How the objects are linked:
k: bd->rz, sj->ff, jm->md, dz->hg, pc->cd, hm->sl, rj->tg, gt->bm, rl->jh, nb->nl, rc->ng, pf->ct, rr->ds, sm->ml, gl->nz, ls->sm, hr->lb, hs->ph, mc->qp, qs->gn, nt->rm, hh->nt, pn->zc, lq->mb, zf->zn, ft->pp, ds->gb, nz->sz, jn->gh, zj->cm, mj->mq, gb->cl, mn->pc, sr->bb, mq->gt, mh->qs, pp->nj, mm->bq, nl->rf, rd->mf, ct->gr, zc->tz, dl->zj, hq->mn, cl->hc, rm->zb, nr->cj, md->sj, dr->dh, cj->mj, fd->gl, zh->dr, dh->tn, pg->lg, qq->lq, cg->zp, fg->bd, rf->pf, nj->fr, dm->bg, nm->pq, gm->mh, sz->jp, bf->qc, nq->zd, cm->pb, td->fg, gr->lt, zq->rl, mb->fd, fh->jd, gn->zf, bc->sr, ld->tp, mp->jr, rq->gm, fc->dg, rz->ft, ff->lh, sl->bp, bm->lc, mt->cp, ph->qj, lt->jj, pq->hq, bs->nq, qg->mr, zr->jt, ml->rd, fr->nb, mr->ld, nf->bc, zb->dn, bg->bf, jb->jm, gh->fh, jp->fc, jr->dj, mz->mp, zn->rj, lb->ht, zz->cg, bq->dm, nc->ls, zp->nf, qc->hm, bp->pm, pr->jb, qm->dl, qz->mz, lc->zq, tn->mm, jh->rr, ll->sq, lg->mc, gs->hr, dj->td, tq->zh, dg->qm, bb->zr, zd->ll, pm->gs, qj->fj, jt->tq, mf->rc, fj->zz, tz->hh, qp->hs, hg->bs, cp->nm, ng->qq, lh->zl, hc->dz, tp->pn, zl->nr, jj->pr, cd->rq, ht->mt, pb->qg, jd->qz, tg->nc, dn->jn, sq->pg
d: bd->fh, sj->pf, jm->nl, dz->lc, pc->hr, hm->dr, rj->pc, gt->md, rl->zl, nb->dj, rc->zn, pf->bd, rr->cj, sm->mh, gl->ml, ls->gm, hr->dm, hs->bs, mc->dz, qs->nm, nt->pb, hh->cm, pn->qm, lq->nc, zf->hq, ft->qz, ds->mj, nz->rd, jn->tp, zj->fd, mj->jb, gb->mq, mn->gs, sr->hs, mq->jm, mh->cp, pp->mz, mm->sr, nl->td, rd->gn, ct->rz, zc->dl, dl->mb, hq->pm, cl->gt, rm->qg, nr->jj, md->rf, dr->zp, cj->pr, fd->sm, zh->cg, dh->nf, pg->cl, qq->tg, cg->pg, fg->gh, rf->fg, nj->mp, dm->zr, nm->sl, gm->mt, sz->mf, bf->tq, nq->jh, cm->gl, td->jn, gr->ft, zq->lh, mb->ls, fh->zc, gn->pq, bc->qp, ld->fc, mp->rm, rq->ht, fc->ng, rz->jd, ff->ct, sl->dh, bm->sj, mt->qc, ph->nq, lt->pp, pq->bp, bs->rl, qg->sz, zr->qj, ml->qs, fr->jr, mr->jp, nf->mc, zb->mr, bg->jt, jb->nb, gh->pn, jp->rc, jr->zb, mz->nt, zn->mn, lb->bg, zz->sq, bq->bb, nc->rq, zp->lg, qc->zh, bp->tn, pr->fr, qm->lq, qz->hh, lc->ff, tn->bc, jh->nr, ll->ds, lg->hc, gs->bq, dj->dn, tq->zz, dg->qq, bb->ph, zd->rr, pm->mm, qj->zd, jt->fj, mf->zf, fj->ll, tz->zj, qp->hg, hg->zq, cp->hm, ng->rj, lh->gr, hc->bm, tp->dg, zl->lt, jj->nj, cd->lb, ht->bf, pb->nz, jd->tz, tg->cd, dn->ld, sq->gb
z: bd->rf, sj->gt, jm->mj, dz->lg, pc->zn, hm->mt, rj->rc, gt->gb, rl->hg, nb->pr, rc->sz, pf->md, rr->nq, sm->mb, gl->zj, ls->lq, hr->mn, hs->bc, mc->zp, qs->sm, nt->qz, hh->jd, pn->jn, lq->dg, zf->rd, ft->ct, ds->zd, nz->cm, jn->dj, zj->zc, mj->rr, gb->ll, mn->zf, sr->tn, mq->ds, mh->ls, pp->gr, mm->bp, nl->jb, rd->gl, ct->sj, zc->gh, dl->pn, hq->gn, cl->sq, rm->mz, nr->rl, md->mq, dr->qc, cj->jh, fd->dl, zh->bf, dh->hm, pg->zz, qq->fc, cg->tq, fg->nl, rf->jm, nj->lt, dm->gs, nm->mh, gm->nc, sz->pb, bf->lb, nq->hs, cm->tz, td->nb, gr->ff, zq->dz, mb->qm, fh->fg, gn->ml, bc->dh, ld->zb, mp->pp, rq->tg, fc->mr, rz->pf, ff->bm, sl->cp, bm->cl, mt->rq, ph->sr, lt->lh, pq->qs, bs->qp, qg->nt, zr->bq, ml->fd, fr->jj, mr->rm, nf->dr, zb->mp, bg->hr, jb->cj, gh->td, jp->qg, jr->nj, mz->ft, zn->mf, lb->pc, zz->jt, bq->pm, nc->qq, zp->zh, qc->ht, bp->nm, pr->nr, qm->tp, qz->rz, lc->hc, tn->sl, jh->bs, ll->qj, lg->cg, gs->hq, dj->fr, tq->bg, dg->ld, bb->mm, zd->ph, pm->pq, qj->bb, jt->dm, mf->nz, fj->zr, tz->fh, qp->nf, hg->mc, cp->gm, ng->jp, lh->lc, hc->pg, tp->dn, zl->zq, jj->zl, cd->rj, ht->cd, pb->hh, jd->bd, tg->ng, dn->jr, sq->fj

The rows follow the links: the fewer symbols apart two objects are, the more alike their rows tend to be.

Each row is also shifted at random along 4 hidden directions that mean nothing.

Row, then object:
[  23   22   52   18   10   12    2   32    2  -16   16   20   10    5   19   -1   18   15   45   -6   -8   26  -19   11   75   -6    4    8  -20    4   -6   -5  -41   -6   14  -26   -3   22    4   14   21  -17   35]: cp
[ -88   -5   -3   -8   -9   16  -10  -18   20  -22   10  -19   15  -19    9   14   -9  -10   36  -32  -17    4  -18  -12  -24   -8   -1   16   21    4   -3    4   22   23    0   -5   14    0    4  -17    4   -7   -8]: rm
[ -80    7    3  -14   18  -10   -3   33   10   16  -24  -10  -18   -6  -35   19    2   12  -14    8  -13  -13  -29  -17   33  -18   -6    2    6    9   27  -15    5   16  -21   15   14    8   12    0  -34   25  -14]: cm
[  -3   10   23    9  -18   -6   27   35  -19   24  -18   14   11   34    0  -32  -13   17  -15   12   36  -13   37   24   71   25   -1  -10   -6  -18  -27  -13    5  -12   -2   20   -5  -24  -26   -9  -31  -28    4]: hc
[  47  -14  -17   12  -22   11   -1  -52   -9  -21   30    6   19    1   42  -18   -4  -23   13  -10   12   21   34   15  -65   20    8   -2   -2  -10  -29   23    3  -17   23  -22  -13  -11  -12   -3   51  -23    9]: zd
[   5    7   15    9   22   -3   -8   12    0   -7    7   13  -13   -5   -4    9   23   10    7    9  -12    0  -21    1   17  -14   -1   -1  -21   13   17   -2  -37   -8    7   -5   -8   26   15   22    0   11   19]: hq
[ -18   11   -2  -16  -15   -7   24   33   -7   42  -29   -5   -3   24  -13  -10  -24   -4  -38   21   18   31   21   -6   41   10    9   -8   17  -20   -6   -5   37    4  -28  -17   16  -34  -14  -18   22    8  -26]: lt
[ 115  -18    0   20  -10    3   -6  -33   -6  -31   19    9   17   -4   16  -17    7   11   23  -22   15  -65   19   28  -28   15  -14    0  -13    4  -22   -2  -17  -10   32   52  -23    6  -11    2  -66  -37   20]: nf
[ -35    9   -3    3   -9  -12   22   17  -25   34  -12   16   -6   32    5  -25   -8   -6  -43   35   27   36   40   11   22   19   13  -17   -9  -20  -13    6    3  -24   -8  -25   -7  -24  -16    3   45    2   -3]: dz
[ -79   17   13  -14  -15    2   22   40   -1   34  -24   -7    6   21   -6   -6  -23   -2  -15   10   12   43   10   -9   61    7   11    0   20  -18  -10   -6   35   11  -26  -27   22  -28  -12  -20   31    1  -19]: pp
[  62   19   33   10  -11   -9   30   54  -22   33  -23   20    4   39   -4  -30   -8   21  -21   24   35    1   30   22   98   21    3  -11  -11  -19  -21  -16   -4  -14   -6    8   -4  -21  -23   -2  -19  -21    7]: pg
[ -15    4    5   11   -5  -14   19   19  -25   24  -11   20   -5   28   -2  -27    0   11  -34   28   30   -9   36   22   32   19    1  -16  -17  -13  -14   -5  -12  -24    2   13  -15  -13  -16    8  -13  -10    7]: mc
[   1    0   11  -10  -20   13    5   10   18   -6  -11  -21   23   -4   -5    3  -22    5   27  -32    1  -18   -8   -7   27    2   -8   15   28   -5  -14  -12   38   29   -9   22   20  -15   -8  -30  -40  -21  -16]: jr
[  15   10   19   17    9   -4    5   13  -17    3    8   25   -6   14   12  -13   17    7   -4   20    9   15   10   17   28    5    5   -9  -27   -1   -3    2  -37  -25   12  -16  -16   10   -1   21   22   -4   24]: tn
[ -31  -17  -26   -4   21   -1  -31  -41   17  -30   17  -11  -13  -36   -8   27   18   -5   14  -16  -30  -30  -33  -15  -78  -22  -10    7   -2   25   27    6  -15    9   10   16   -5   30   24   13  -20   21    2]: rc
[ -94   -8  -18   -7  -24   13    1  -33    5   -6   10  -14   19   -3   23   -3  -20  -24   10  -17    2   30   17   -6  -45   10    8    5   22  -12  -19   15   34    6    0  -25    9  -21   -9  -20   46  -10  -14]: nb
[ -15   -2  -20  -21   -5    5   -3   -8   15    9   -7  -23   -2  -10   -7   18  -16  -18   -7   -6  -14   31  -12  -25  -27   -9    6    7   27   -2   10    6   37   20  -20  -25   22  -11    6  -16   35   21  -27]: jd
[  63    8    0   -7   27   -4  -13   11   10    2    1   -2  -21  -15  -14   26   16   -1   -2   10  -28   26  -37  -21   -2  -26    4    4   -4   14   33    2  -18    5  -11  -26    7   24   24   15   30   35    0]: nc
[-142    4   30    7    9    7   -8   19   13  -23    3    0   10  -12   -8    9   11   23   41  -26  -10  -42  -29    5   44  -10  -15   12   -5   14    4  -17  -18   14   10   36    1   21    6    1  -68  -17   16]: gl
[ -69  -10  -10    0  -25    1   11  -14   -7    4   -4   -3   16   11    8  -19  -19   -4   -8   -7   23  -17   33   12  -13   21   -2   -4   11  -13  -25    1   26   -1    3   19   -2  -25  -19  -17  -18  -22  -10]: ff
[ -57   35   57   21    0   -7   34   74  -30   35  -13   38    0   49   10  -33    6   21  -15   39   32   43   27   27  134   18   13  -14  -30  -20  -19  -11  -34  -30   -2  -31   -9  -10  -19   15   32  -16   27]: bc
[  75  -15  -28    7   14  -18   -8  -27  -17    0    4   12  -21   -2   -8   -6   16    1  -36   22    7  -35   15   10  -55    2   -5  -15  -22    8   12    5  -26  -23   12   25  -25   11    5   22  -22   13    7]: tq
[ 103   -3  -29  -26  -14    8    1  -16   14   14   -7  -27    2   -7    1   14  -25  -30  -12   -4  -12   53   -1  -29  -43   -4   13    6   35  -10    4   14   51   20  -25  -43   26  -24    1  -23   67   22  -36]: ft
[-103  -27  -35   -6  -16  -16    4  -24   -9    8  -19  -10    0    4  -21  -16  -15    7  -36   -2   26  -82   33   12  -46   18  -17  -11    9   -4   -9   -9   28    0    2   76  -11  -21  -16  -14  -94  -11  -22]: jm
[ -76  -13   22   29  -34   16    8  -27   -9  -38   23   13   44   11   39  -38   -7   13   50  -38   34  -61   40   45    8   34  -13    4   -9  -10  -55   -4   -7  -10   42   52  -23  -10  -30  -12  -67  -75   29]: bs
[  19   12   54    9  -47   38   20   19   16  -27    8   -9   64   13   38  -23  -31    9   83  -60   18    0   12   19   85   25   -4   24   27  -20  -58  -11   37   27   12    8   18  -27  -32  -43  -23  -76    9]: ct
[-124  -18   -5    9   14    4  -27  -36   15  -45   21   -5    2  -32   -2   16   20   10   37  -31  -19  -67  -28    3  -50  -14  -19   10   -9   25   12   -4  -25    7   26   49  -13   33   15   10  -69   -8   16]: mf
[ -20  -16    5   10  -41   25    3  -39    9  -37   19  -11   49   -4   36  -20  -22   -5   54  -53   17  -33   27   21  -23   26   -8   13   19  -11  -49    3   31   12   25   30   -1  -20  -24  -32  -35  -60    4]: md
[-110  -11   -4   13  -27    6   10  -28  -13  -10   12    8   22   14   28  -29  -11   -5    7  -11   27  -14   42   25  -21   27    0   -5   -2  -14  -36    8    8  -14   20   12  -14  -19  -22   -9   -3  -36    8]: rl
[   0   -9    9   18   17  -10  -10   -2   -6  -19    6   15   -7   -7  -10   -3   24   25    7   -2    4  -71   -7   20    4   -3  -18   -4  -27   16    7  -12  -43  -11   23   56  -24   27    5   21  -82  -10   25]: pm
[ 132    1  -18    1   17  -20    4    5  -20   26   -8   15  -29   12  -12   -5   11   -2  -52   42    7   13   14    2  -14    0    7  -18  -19   -1   16    5  -19  -24   -7  -13  -13    1    4   22   26   28   -1]: zr
[  31   15   44   -1   -2   22   -4   30   27  -24    2  -12   24  -13    1   16   -3   15   65  -40  -18   -4  -40   -7   69  -13   -7   24   14    7   -4  -15    6   32   -1    6   20   11    4  -16  -32  -21    7]: qm
[-119    6    4  -12   -6    8    2   12   12    5   -7  -13    7   -3   -3    9  -12   -4   10   -9   -8   20  -12  -13   17   -5    3    8   18   -3    0   -2   24   19  -14  -15   18   -8    0  -15   13    3  -14]: jn
[  51  -22  -29   -2   25   -6  -33  -40   16  -31   11  -12  -16  -38  -20   27   21    3    8  -16  -27  -63  -35  -11  -78  -22  -17    5   -5   29   31   -1  -19   10   12   46   -9   34   25   14  -62   20    1]: tg
[  40   10   16   12   19   -4   -4   13   -7   -3    9   18  -11    2    4    1   21    8    4   15   -7   13  -11    5   22   -8    3   -2  -23    7   10    1  -39  -15    9  -16  -10   21   10   23   19    8   22]: gs
[-156   -2    6   11  -30    9   16  -13  -13   -3    9    9   25   20   31  -30  -14   -7    9   -6   27   11   41   22    4   27    5   -4    2  -19  -39    7   12  -12   13   -6   -8  -25  -25  -12   19  -36    7]: mj
[   2   14   32    8   16    7   -8   24   10  -16    7    7    1   -8   -1   12   17   15   34   -9  -17    2  -33   -2   46  -15   -3   10  -11   12   11   -9  -28    6    6   -4    2   25   12   10  -10   -2   20]: zn
[  57  -12   -6   18  -10    4   -3  -37  -11  -22   24   13   12    1   28  -18    7   -6   12   -7   12  -13   25   21  -41   16    0   -4  -15   -2  -22   12  -18  -21   27    5  -22    2   -8    8    5  -23   20]: cg
[ -46    2  -30  -29   15  -12   -4   10    8   31  -22  -19  -28   -8  -31   25   -7  -15  -43   23  -19   35  -19  -35  -24  -20    8   -3   18    2   35    3   26   14  -34  -28   20   -5   16   -2   37   51  -34]: nt
[ -42    2    9    2  -21   -6   23   23  -15   22  -20    5   10   27   -4  -27  -19   12  -20    7   34  -23   36   18   46   23   -3   -9    5  -17  -24  -11   19   -5   -5   28   -2  -28  -24  -15  -40  -24   -7]: mq
[ -47    2    8   22    9   10  -11  -31   -7  -29   40   22    3   -6   39   -4   25  -12   28    1   -9   34    1   12  -34    0    9   -1  -27    6   -6   20  -45  -25   29  -42  -21   23    8   26   67   -6   35]: hm
[   4    0   11   17   17   -7   -7    2   -8  -12    9   18   -9   -2   -2   -3   23   16    3    7    0  -30   -5   15    7   -3   -8   -5  -27   11    7   -5  -42  -16   17   21  -20   24    6   23  -32   -3   24]: bp
[-122   17   28   10   25   -6   -1   36   -3    3   -2   17  -15    3  -10    7   23   18    3   16   -9    5  -23    2   55  -13    0   -1  -23   10   18   -9  -40   -8    0   -7   -5   24   12   22   -4   11   21]: gn
[  51  -14  -36   -8  -14   -9    7  -26  -11   17   -8   -6   -4    8    0  -11  -16  -15  -39   13   16    0   33    0  -52   15    4  -11    9  -11   -7    9   27   -8   -6    4   -3  -24  -10   -8   12    5  -21]: bm
[  18   14   30   18  -14    4   19   21  -18    7    4   24   14   28   25  -29   -1    7    6   10   25   22   30   25   56   22    7   -6  -16  -16  -29    0  -15  -21   11  -17  -11  -11  -19    3   23  -29   22]: ph
[ -49  -15  -33   -6  -15  -10    8  -24  -14   16   -9   -4   -3   10   -3  -15  -15  -10  -39   13   21  -14   36    6  -46   17    1  -12    8  -12  -10    6   24  -10   -3   15   -6  -25  -13   -8   -5    0  -18]: cj

From each start, follow one symbol. Which object do you reach?
Answer with the object's name.
new walk
[  97   -5   30   29  -19   22   -2  -26   -1  -48   37   15   37   -1   46  -21    8    6   66  -39   11  -24   14   32    4   19   -7    9  -14   -1  -40    4  -24  -10   42   15  -19    9  -14   -1  -18  -59   38]
d
ph
new walk
[  25   14   14   14    3   -5   13   17  -22   17    5   25   -7   23   17  -18    9   -2  -18   31   14   44   22   14   31   10   14  -12  -23  -11   -8    8  -26  -29    4  -40  -13   -3   -6   18   59    2   18]
d
hs
new walk
[ -57   18   67   40  -32   35   18    6  -10  -37   40   31   55   25   72  -40    1    5   82  -31   24   37   30   43   76   31    8   10  -19  -19  -64    7  -29  -19   42  -35  -14   -5  -28   -3   46  -77   53]
z
jt
new walk
[  43    6   33   24    0   -2    9   22  -14   -7    3   23    9   16    6  -22   12   26   15    0   20  -39   12   29   59   13   -9   -4  -24    0  -17  -14  -34  -16   20   34  -19    9  -11   11  -54  -31   29]
k
dr
new walk
[ -54   -8    1   22   10   -3   -9  -24  -13  -22   24   22   -3   -2   17  -10   24    4    7    4    4  -19   10   22  -28    4   -3   -7  -30    9   -4    8  -44  -26   28    8  -28   21    2   25   -3   -9   29]
d
zr
new walk
[ -66   15   36    4    8   16   -6   23   17  -18    8   -1   10  -10    6   14    8    9   48  -21  -19   15  -35   -6   50  -15   -1   15    0    8    4   -7  -14   16    2  -15   11   18    9    0    3   -7   15]
z
dl
new walk
[-148   33   33   -9    4   14   10   46    9   19   -2    0    1   10   12   13   -4  -12   14   12  -19  107  -23  -22   71  -14   24    9    9   -9    7    6    6    9  -24  -91   26   -3    8   -2  113   19   -1]
k
tp
new walk
[   1    0   13    0    2   25  -20  -22   27  -42   27  -13   19  -29   20   23    6   -9   65  -41  -32   16  -39  -13  -19  -17   -1   23   11   12    2    7   -1   22   11  -21   11   20   14   -5   22   -8    9]
d
mf
new walk
[ -45  -19    6    7   -9   30  -29  -51   34  -69   36  -21   35  -43   23   19    4   -1   90  -72  -26  -48  -34    0  -52   -9  -17   28   15   19  -11    2    3   29   31   33    4   23    8  -15  -50  -36   14]
z
pn
new walk
[-144  -13  -21   -2   23   -7  -24  -26    9  -19    8   -6  -18  -26  -16   22   19    2    0   -4  -22  -37  -27  -10  -56  -19  -10    1   -8   22   28    1  -19    3    7   24   -8   27   21   15  -33   21    2]
k
mb
new walk
[  15   13   14  -17  -15    3   17   41    8   25  -29  -15    9   13  -16    0  -26    6   -5   -4    8   13   -1  -11   64    3    2    5   26  -13   -6  -14   41   23  -27    0   26  -25  -11  -27  -12   -3  -24]
d
fh
new walk
[ -15   -3   27   24  -41   30   10  -29   -3  -37   33    9   52   11   59  -33  -13   -6   64  -41   24    5   36   33    8   32    2   11    2  -16  -59   10    5   -6   35   -5   -9  -16  -28  -18   15  -69   26]
z
sq
new walk
[ -98   -1    4   -5  -24    5   14    5    0    8  -11   -8   19   11    3  -13  -22   -1    3  -11   16   -4   20    4   19   15    0    2   17  -14  -22   -4   33    9   -7   11    9  -25  -18  -23  -14  -21  -13]
d
fg
new walk
[ 120  -18  -46  -15  -21    6   -3  -52    2    1    9  -19    7   -7   17    0  -22  -35  -16   -6    0   31   24  -13  -93    9   11   -2   24  -10  -10   23   42    3   -5  -28    7  -25   -5  -17   61    8  -26]
z
lc
